Below are the code and all the weights of a small trained network. Each question names an input and a class and asks about switching units off, where a switched-off unit gives its printed mean instead of its output.

import numpy as np


def w(rows, s, z=0):
    codes = np.array(rows[::2]) - 128.0
    scale = np.full(codes.shape[1], s)
    scale[-1] = z or s
    return codes * scale


def f(y):
    return y / 2 * (1 + np.tanh(0.7978845608 * (y + 0.044715 * y**3)))


def log_softmax(a):
    a = a - a.max(-1, keepdims=True)
    return a - np.log(np.exp(a).sum(-1, keepdims=True))


def net(x, mask):
    res = np.array(x, float).reshape(1, 5) / 4 @ E
    y = f(res @ A[0][:, :-1].T + A[0][:, -1])
    res = res + np.where(mask, y, B[0][:, -1]) @ B[0][:, :-1]
    return log_softmax(res[-1] @ U[:, :-1].T + U[:, -1])


A, B = {}, {}
E = w([
[156,143,123,148,253],'x0',
[83,111,46,22,140],'x1',
[217,86,96,110,97],'x2',
[105,27,165,85,176],'x3',
[159,203,169,95,137],'x4',
],0.005)
A[0] = w([
[120,108,134,197,153,223],'N0',
[134,175,92,129,118,170],'N1',
[139,119,125,110,136,143],'N2',
[130,136,157,148,147,177],'N3',
[177,179,226,123,161,182],'N4',
[127,178,97,122,119,169],'N5',
[166,240,178,128,94,214],'N6',
[126,148,98,132,105,156],'N7',
[64,116,153,149,83,190],'N8',
[151,110,121,139,224,192],'N9',
[140,152,148,135,148,168],'N10',
[174,29,98,39,126,234],'N11',
[159,245,31,138,103,180],'N12',
[107,113,136,131,87,207],'N13',
[85,125,110,87,143,169],'N14',
[113,113,138,135,64,231],'N15',
[122,81,126,63,112,232],'N16',
[131,135,120,123,127,128],'N17',
[132,127,124,122,128,124],'N18',
[177,91,70,116,40,215],'N19',
[137,112,126,107,111,161],'N20',
[139,106,116,127,77,212],'N21',
[153,192,174,136,100,212],'N22',
[108,116,145,167,123,195],'N23',
[68,107,105,67,143,176],'N24',
[131,136,125,129,133,139],'N25',
[45,163,94,30,206,250],'N26',
[48,117,154,140,60,202],'N27',
[129,146,116,117,138,144],'N28',
[138,116,128,146,189,175],'N29',
[154,97,126,136,236,192],'N30',
[150,139,112,156,185,185],'N31',
],0.013,0.0022)
B[0] = w([
[174,89,125,154,115,181],'N0',
[140,155,141,110,102,152],'N1',
[121,122,135,115,136,134],'N2',
[147,120,133,149,145,155],'N3',
[133,135,144,163,211,216],'N4',
[135,158,140,114,101,152],'N5',
[176,227,136,146,176,241],'N6',
[133,139,120,109,109,141],'N7',
[132,111,87,172,102,179],'N8',
[154,63,188,125,127,194],'N9',
[141,134,147,141,146,151],'N10',
[110,96,104,44,200,253],'N11',
[163,191,175,66,60,218],'N12',
[127,123,88,140,121,165],'N13',
[77,137,122,135,123,163],'N14',
[141,124,71,137,119,185],'N15',
[86,123,96,110,164,203],'N16',
[126,133,132,123,125,128],'N17',
[125,129,130,123,129,127],'N18',
[154,123,59,62,139,214],'N19',
[121,128,112,116,139,144],'N20',
[138,126,84,113,130,171],'N21',
[158,185,116,147,163,201],'N22',
[147,110,110,153,122,159],'N23',
[55,141,111,142,137,194],'N24',
[130,132,135,128,126,130],'N25',
[3,146,169,159,93,241],'N26',
[130,111,71,179,91,201],'N27',
[122,137,143,125,119,132],'N28',
[149,87,162,131,129,164],'N29',
[154,49,191,118,129,206],'N30',
[162,107,171,141,122,166],'N31',
],0.046,0.0055)
U = w([
[141,85,30,15,199,171],'0',
[195,190,157,202,251,190],'1',
[180,64,44,236,59,132],'2',
[108,170,219,68,55,131],'3',
[52,69,157,120,186,8],'4',
[31,138,99,206,66,184],'5',
[213,201,103,96,40,62],'6',
[196,3,225,164,133,133],'7',
],0.0037,0.0011)

Each question gives the input, the list of numbers given to net, and the class t.
The units are the neurons (one row each of A and B). Each row of codes is followed by its name. A weight is (code - 128) times the scale printed after its matrix; where a second scale follows, it is the last column's (A, B and U).
mask holds one flag per neuron, in row order. A switched-off neuron (its flag False) gives its mean, the last column of its row in B, instead of its output. The means were averaged over made-up inputs and are rounded, as every weight is.
A unit's drop is (log p(t) with every unit on - log p(t) with that unit switched off) / (log p(t) with every unit on - log p(t) with every unit switched off).
The circuit of an input: a set's keep is (log p(t) with only the set's units on - log p(t) with every unit switched off) / (log p(t) with every unit on - log p(t) with every unit switched off). Starting from the 12 units with the biggest drops (on a tie, the unit counted first), units are removed one at a time, each time the one whose removal leaves the highest keep (on an exact tie, the one counted first), for as long as the keep stays at least 0.8.
units of the circuit, in order: the units of the circuit, biggest drop first
top k neurons: the k neurons with the biggest drops, biggest first
drop of u: that unit's drop, to one decimal
input [-5,8,-3,0,-1], class 5: units of the circuit, in order	[N26]
input [-8,0,0,-2,0], class 6: units of the circuit, in order	[N11; N4]
input [1,4,-5,5,1], class 4: units of the circuit, in order	[N12; N6]
input [6,7,-8,3,5], class 4: units of the circuit, in order	[N30; N9; N26]
input [0,6,0,5,-5], class 4: units of the circuit, in order	[N26; N11; N24]
input [6,-4,-1,3,5], class 7: top 2 neurons	[N30; N9]
input [2,4,-6,5,7], class 4: top 2 neurons	[N30; N27]
input [2,1,-8,3,1], class 5: top 2 neurons	[N26; N11]
input [3,-2,6,-5,-1], class 6: top 2 neurons	[N12; N26]
input [-5,-4,-4,-5,-4], class 2: top 2 neurons	[N27; N8]
input [-7,-4,3,-4,-3], class 6: top 2 neurons	[N11; N19]
input [-4,-5,5,-4,-4], class 6: drop of N4	0.1
input [7,2,6,-7,-7], class 7: drop of N30	0.3
input [2,-2,3,-3,-1], class 6: top neuron	[N11]
input [4,7,-8,-1,3], class 5: drop of N26	0.6
input [-3,-7,3,-2,-5], class 2: drop of N11	0.3
